Below are the code and all the weights of a small trained network. Each question names an input and a class and asks about switching units off, where a switched-off unit gives its printed mean instead of its output.

import numpy as np


def w(rows, s, z=0):
    codes = np.array(rows[::2]) - 128.0
    scale = np.full(codes.shape[1], s)
    scale[-1] = z or s
    return codes * scale


def norm(h):
    return h / np.sqrt((h * h).mean(-1, keepdims=True) + 1e-5)


def f(y):
    return np.maximum(y, 0)


def log_softmax(a):
    a = a - a.max(-1, keepdims=True)
    return a - np.log(np.exp(a).sum(-1, keepdims=True))


def net(x, mask):
    res = np.array(x, float).reshape(1, 8) / 4 @ E
    u = 0
    for l in range(2):
        y = f(norm(res) @ A[l][:, :-1].T + A[l][:, -1])
        res = res + np.where(mask[u : u + 7], y, B[l][:, -1]) @ B[l][:, :-1]
        u += 7
    return log_softmax(norm(res)[-1] @ U[:, :-1].T + U[:, -1])


A, B = {}, {}
E = w([
[71,44,136,56],'x0',
[102,153,216,92],'x1',
[173,166,165,148],'x2',
[244,224,2,88],'x3',
[106,87,73,215],'x4',
[187,117,97,46],'x5',
[157,24,134,113],'x6',
[208,143,161,156],'x7',
],0.0046)
A[0] = w([
[76,92,132,95,93],'L0N0',
[74,250,123,164,206],'L0N1',
[187,55,71,155,208],'L0N2',
[149,59,169,105,51],'L0N3',
[226,192,164,53,216],'L0N4',
[245,208,108,253,234],'L0N5',
[147,160,61,147,253],'L0N6',
],0.007,0.0021)
B[0] = w([
[56,109,136,144,166],'L0N0',
[160,93,148,168,203],'L0N1',
[85,183,145,183,196],'L0N2',
[87,188,158,3,162],'L0N3',
[91,118,254,199,223],'L0N4',
[112,132,159,202,255],'L0N5',
[29,90,206,166,196],'L0N6',
],0.0067,0.0056)
A[1] = w([
[147,1,197,145,88],'L1N0',
[92,13,52,102,122],'L1N1',
[61,202,209,186,195],'L1N2',
[180,211,39,89,58],'L1N3',
[79,214,191,224,253],'L1N4',
[79,161,139,5,76],'L1N5',
[112,62,58,175,176],'L1N6',
],0.0059,0.0027)
B[1] = w([
[203,191,67,132,166],'L1N0',
[164,64,104,53,151],'L1N1',
[109,78,169,179,239],'L1N2',
[123,255,68,79,128],'L1N3',
[136,102,176,197,254],'L1N4',
[61,84,55,116,151],'L1N5',
[205,145,127,111,154],'L1N6',
],0.006,0.0093)
U = w([
[110,126,149,201,250],'0',
[110,154,1,60,6],'1',
],0.009,0.0015)

Each question gives the input, the list of numbers given to net, and the class t.
The units are the neurons (one row each of A and B). Each row of codes is followed by its name. A weight is (code - 128) times the scale printed after its matrix; where a second scale follows, it is the last column's (A, B and U).
mask holds one flag per neuron, layer by layer. A switched-off neuron (its flag False) gives its mean, the last column of its row in B, instead of its output. The means were averaged over made-up inputs and are rounded, as every weight is.
A unit's drop is (log p(t) with every unit on - log p(t) with that unit switched off) / (log p(t) with every unit on - log p(t) with every unit switched off).
top k neurons: the k neurons with the biggest drops, biggest first
top k neurons in layer l: the k neurons of layer l with the biggest drops, biggest first
drop of u: that unit's drop, to one decimal
input [2,1,-2,2,0,7,5,-1], class 1: top 3 neurons => L0N5; L1N4; L1N2
input [4,-2,-5,-8,2,-1,6,-5], class 1: top 3 neurons => L0N4; L0N5; L1N4
input [5,2,-5,0,-1,-2,-4,-6], class 1: top 2 neurons => L0N4; L0N5
input [7,4,-1,-4,1,4,-4,4], class 1: top 2 neurons in layer 0 => L0N4; L0N5
input [6,3,-6,-4,-8,-2,-3,-8], class 1: top 3 neurons => L0N4; L0N5; L1N4
input [4,-6,-6,2,4,6,-1,0], class 1: top neuron => L0N4
input [7,7,-4,-6,3,3,-6,-6], class 1: top 2 neurons => L0N4; L0N5
input [7,-3,7,-8,-4,3,1,4], class 1: top 4 neurons in layer 1 => L1N4; L1N2; L1N5; L1N0
input [8,-1,-7,-7,-8,-6,8,-2], class 1: top 2 neurons in layer 0 => L0N4; L0N5
input [5,-1,6,-4,0,1,6,4], class 1: drop of L1N2 => 0.2
input [8,-3,-4,4,2,5,0,-4], class 1: drop of L1N5 => 0.0
